Here is a tiny trained network, its code and every weight. The questions are about switching its units off for an input and a target symbol, where a switched-off unit gives its printed mean instead of its output.

import numpy as np


def w(rows, s, z=0):
    codes = np.array(rows[::2]) - 128.0
    scale = np.full(codes.shape[1], s)
    scale[-1] = z or s
    return codes * scale


def f(y):
    return y / 2 * (1 + np.tanh(0.7978845608 * (y + 0.044715 * y**3)))


def softmax(a):
    e = np.exp(a - a.max(-1, keepdims=True))
    return e / e.sum(-1, keepdims=True)


def log_softmax(a):
    a = a - a.max(-1, keepdims=True)
    return a - np.log(np.exp(a).sum(-1, keepdims=True))


def net(x, mask):
    ids = ['ΔΘΠΦαβγεζλμστψω'.index(c) for c in x.split()]
    T = len(ids)
    res = E[ids] + P[:T]
    r = res
    for j in range(2):
        rows = slice(2 * j, 2 * j + 2)
        q, k, v = (r @ M[0][rows].T for M in (Q, K, V))
        z = softmax(np.where(np.tri(T) > 0, q @ k.T / 2**0.5, -1e9)) @ v
        o = O[0][rows]
        res = res + np.where(mask[j], z, o[:, -1]) @ o[:, :-1]
    y = f(res @ A[0][:, :-1].T + A[0][:, -1])
    res = res + np.where(mask[2:10], y, B[0][:, -1]) @ B[0][:, :-1]
    return log_softmax(res[-1] @ U[:, :-1].T + U[:, -1])


Q, K, V, O, A, B = {}, {}, {}, {}, {}, {}
E = w([
[102,152,142,181],'Δ',
[119,101,147,6],'Θ',
[127,123,140,156],'Π',
[111,105,143,149],'Φ',
[79,106,158,158],'α',
[101,122,156,136],'β',
[112,109,109,169],'γ',
[113,53,80,125],'ε',
[131,99,159,141],'ζ',
[105,166,72,70],'λ',
[137,165,136,140],'μ',
[142,159,132,178],'σ',
[130,148,162,140],'τ',
[74,163,181,113],'ψ',
[64,163,153,111],'ω',
],0.024)
P = w([
[3,72,169,107],'0',
[33,91,154,108],'1',
[47,109,144,103],'2',
[37,105,151,139],'3',
[37,114,163,129],'4',
[28,121,167,168],'5',
[29,143,156,154],'6',
[36,141,161,170],'7',
[30,149,148,177],'8',
[27,154,135,188],'9',
[15,178,164,85],'10',
[25,106,164,174],'11',
],0.004)
Q[0] = w([
[165,180,170,116],'head 1',
[202,82,42,117],'head 1',
[50,250,70,193],'head 2',
[90,125,99,85],'head 2',
],0.017)
K[0] = w([
[109,101,117,151],'head 1',
[152,122,252,83],'head 1',
[141,224,226,136],'head 2',
[100,129,112,161],'head 2',
],0.021)
V[0] = w([
[115,246,90,90],'head 1',
[117,92,57,127],'head 1',
[150,168,96,143],'head 2',
[198,107,187,128],'head 2',
],0.013)
O[0] = w([
[123,198,90,16,121],'head 1',
[146,122,2,115,241],'head 1',
[158,190,83,138,26],'head 2',
[205,58,148,67,1],'head 2',
],0.0087,0.0034)
A[0] = w([
[97,177,160,184,1],'neuron 1',
[133,149,134,94,144],'neuron 2',
[196,105,192,73,46],'neuron 3',
[216,209,254,172,49],'neuron 4',
[215,109,120,114,65],'neuron 5',
[160,121,212,125,193],'neuron 6',
[211,73,160,90,66],'neuron 7',
[140,63,138,44,158],'neuron 8',
],0.012,0.0035)
B[0] = w([
[84,96,134,34,251],'neuron 1',
[144,119,168,159,162],'neuron 2',
[94,25,90,54,124],'neuron 3',
[146,125,1,48,179],'neuron 4',
[17,14,173,80,87],'neuron 5',
[245,74,238,172,192],'neuron 6',
[28,13,90,97,113],'neuron 7',
[122,141,104,191,174],'neuron 8',
],0.016,0.0027)
U = w([
[75,94,117,70,122],'Δ',
[94,41,54,137,25],'Θ',
[187,155,146,172,238],'Π',
[121,121,168,191,104],'Φ',
[86,99,196,127,3],'α',
[138,141,208,119,66],'β',
[90,97,123,160,63],'γ',
[57,90,65,254,113],'ε',
[150,59,128,130,74],'ζ',
[105,233,112,157,218],'λ',
[163,128,81,122,166],'μ',
[139,113,24,98,143],'σ',
[193,92,110,68,88],'τ',
[122,104,176,48,20],'ψ',
[64,134,191,102,67],'ω',
],0.008,0.0063)

Each question gives the input, a string of symbols that net reads in full, and the target symbol t.
The units are the heads (2 rows each of Q, K, V and O) and the neurons (one row each of A and B). Each row of codes is followed by its name. A weight is (code - 128) times the scale printed after its matrix; where a second scale follows, it is the last column's (O, A, B and U).
mask holds one flag per unit, heads first, then neurons. A switched-off unit (its flag False) gives its mean, the last column of its rows in O or B, instead of its output. The means were averaged over made-up inputs and are rounded, as every weight is.
A unit's drop is (log p(t) with every unit on - log p(t) with that unit switched off) / (log p(t) with every unit on - log p(t) with every unit switched off).
The circuit of an input: a set's keep is (log p(t) with only the set's units on - log p(t) with every unit switched off) / (log p(t) with every unit on - log p(t) with every unit switched off). Starting from all 10 units, units are removed one at a time, each time the one whose removal leaves the highest keep (on an exact tie, the one counted first), for as long as the keep stays at least 0.8.
units of the circuit, in order: the units of the circuit, biggest drop first
k most important neurons: the k neurons with the biggest drops, biggest first
heads that matter: for each layer, one digit per head in row order, 1 if its drop is at least 0.15 and else 0, layers parted by /
drop when u is switched off: that unit's drop, to one decimal
input Θ ε μ Δ, target ε: units of the circuit, in order	[head 1]
input σ γ γ ε, target ε: units of the circuit, in order	[neuron 1; neuron 8]
input ζ β ω, target ω: 2 most important neurons	[neuron 1; neuron 4]
input ψ ζ Δ ω ζ ζ Π τ Δ, target Δ: units of the circuit, in order	[neuron 1; neuron 4; head 1]
input ζ τ ω Θ, target Θ: units of the circuit, in order	[neuron 3; head 2; neuron 8]
input λ γ α τ ζ μ λ α ζ ζ γ, target λ: units of the circuit, in order	[head 1; neuron 1; neuron 6]
input Π λ ζ ω σ Φ λ Φ λ Π τ ψ, target λ: units of the circuit, in order	[head 1; neuron 1]
input λ τ τ, target λ: 3 most important neurons	[neuron 6; neuron 8; neuron 1]
input τ Π λ Π τ λ Π Δ Π, target λ: units of the circuit, in order	[head 1; neuron 6; neuron 1]
input β τ γ ε Π ω τ Φ Φ γ Θ, target ε: heads that matter	00
input Φ λ Π Φ ω λ α, target λ: heads that matter	10
input τ γ λ ε ω λ λ μ γ, target λ: units of the circuit, in order	[head 1; neuron 1]
input Φ α τ, target τ: units of the circuit, in order	[neuron 4; head 1; neuron 6; neuron 1]
input τ ω β ω β τ λ α ω α β Θ, target λ: units of the circuit, in order	[head 2; neuron 8; head 1]
input ω β ζ ζ, target ζ: 3 most important neurons	[neuron 6; neuron 7; neuron 3]
input τ ω ω Θ, target Θ: 2 most important neurons	[neuron 3; neuron 8]
input τ β ζ ε ε μ μ, target ε: most important neuron	[neuron 6]
input λ Θ ζ λ Π ψ α, target λ: drop when head 1 is switched off	1.4
input Φ ζ ζ, target ζ: drop when neuron 7 is switched off	0.3
input τ ω Π σ, target σ: drop when neuron 4 is switched off	1.5
